Below are the code and all the weights of a small trained network. Each question names an input and a class and asks about switching units off, where a switched-off unit gives its printed mean instead of its output.

import numpy as np


def w(rows, s, z=0):
    codes = np.array(rows[::2]) - 128.0
    scale = np.full(codes.shape[1], s)
    scale[-1] = z or s
    return codes * scale


def f(y):
    return np.maximum(y, 0)


def log_softmax(a):
    a = a - a.max(-1, keepdims=True)
    return a - np.log(np.exp(a).sum(-1, keepdims=True))


def net(x, mask):
    res = np.array(x, float).reshape(1, 3) / 4 @ E
    y = f(res @ A[0][:, :-1].T + A[0][:, -1])
    res = res + np.where(mask, y, B[0][:, -1]) @ B[0][:, :-1]
    return log_softmax(res[-1] @ U[:, :-1].T + U[:, -1])


A, B = {}, {}
E = w([
[253,253,205,48,170,67,189,188],'x0',
[67,207,100,17,101,201,77,178],'x1',
[153,133,111,96,76,2,247,141],'x2',
],0.0092)
A[0] = w([
[62,26,82,117,124,205,66,48,2],'neuron 0',
[182,76,156,175,198,86,190,46,12],'neuron 1',
[198,173,135,45,240,121,173,176,27],'neuron 2',
[86,146,95,55,104,162,136,178,14],'neuron 3',
[84,193,113,83,71,109,132,178,214],'neuron 4',
[3,63,88,152,8,69,220,200,78],'neuron 5',
],0.0082,0.0036)
B[0] = w([
[150,180,137,124,109,127,70,130,249],'neuron 0',
[251,81,136,124,130,180,125,100,200],'neuron 1',
[152,194,90,182,164,81,122,147,214],'neuron 2',
[196,51,88,89,150,152,104,74,169],'neuron 3',
[205,121,146,115,107,241,189,127,196],'neuron 4',
[121,186,168,131,185,95,95,124,206],'neuron 5',
],0.014,0.012)
U = w([
[135,197,93,126,161,47,76,142,1],'0',
[183,19,75,67,114,140,143,59,55],'1',
[127,138,254,110,129,109,121,203,229],'2',
[102,99,115,129,83,107,166,147,245],'3',
],0.0091,0.0073)

Each question gives the input, the list of numbers given to net, and the class t.
The units are the neurons (one row each of A and B). Each row of codes is followed by its name. A weight is (code - 128) times the scale printed after its matrix; where a second scale follows, it is the last column's (A, B and U).
mask holds one flag per neuron, in row order. A switched-off neuron (its flag False) gives its mean, the last column of its row in B, instead of its output. The means were averaged over made-up inputs and are rounded, as every weight is.
A unit's drop is (log p(t) with every unit on - log p(t) with that unit switched off) / (log p(t) with every unit on - log p(t) with every unit switched off).
The circuit of an input: a set's keep is (log p(t) with only the set's units on - log p(t) with every unit switched off) / (log p(t) with every unit on - log p(t) with every unit switched off). Starting from all 6 units, units are removed one at a time, each time the one whose removal leaves the highest keep (on an exact tie, the one counted first), for as long as the keep stays at least 0.8.
circuit, biggest first: the units of the circuit, biggest drop first
unit that matters most: the unit with the biggest drop
top k neurons: the k neurons with the biggest drops, biggest first
drop when u is switched off: that unit's drop, to one decimal
input [4,8,8], class 1: unit that matters most : neuron 4
input [-7,-7,8], class 2: top 4 neurons : [neuron 5; neuron 2; neuron 1; neuron 3]
input [-3,-5,6], class 2: circuit, biggest first : [neuron 5; neuron 2]
input [2,-2,2], class 3: circuit, biggest first : [neuron 5; neuron 0; neuron 3]
input [-5,6,8], class 2: top 4 neurons : [neuron 5; neuron 4; neuron 1; neuron 2]
input [7,-6,-2], class 0: top 2 neurons : [neuron 2; neuron 4]
input [-6,4,1], class 0: top 2 neurons : [neuron 0; neuron 5]
input [6,-7,-3], class 1: top 3 neurons : [neuron 1; neuron 5; neuron 0]
input [2,5,-1], class 1: circuit, biggest first : [neuron 3; neuron 5]
input [-6,-4,7], class 2: circuit, biggest first : [neuron 5; neuron 2]
input [2,2,3], class 3: top 4 neurons : [neuron 0; neuron 5; neuron 1; neuron 4]
input [6,-8,7], class 1: top 3 neurons : [neuron 1; neuron 0; neuron 5]
input [4,-7,-3], class 1: top 2 neurons : [neuron 1; neuron 5]
input [-7,0,-2], class 0: circuit, biggest first : [neuron 0]
input [-1,-1,6], class 2: top 3 neurons : [neuron 5; neuron 2; neuron 3]
input [-5,-1,-3], class 0: top 2 neurons : [neuron 0; neuron 4]
input [2,-1,3], class 3: top 2 neurons : [neuron 0; neuron 5]
input [-8,-5,-7], class 0: top 2 neurons : [neuron 0; neuron 4]
input [3,8,3], class 1: top 2 neurons : [neuron 3; neuron 4]
input [5,-8,4], class 1: circuit, biggest first : [neuron 1]
input [8,-7,3], class 0: top 3 neurons : [neuron 2; neuron 4; neuron 3]
input [-8,6,3], class 0: drop when neuron 2 is switched off : -0.1
input [-7,1,6], class 0: drop when neuron 5 is switched off : 0.6
input [2,-7,2], class 1: drop when neuron 1 is switched off : 0.6
input [-1,1,0], class 3: drop when neuron 0 is switched off : 0.3
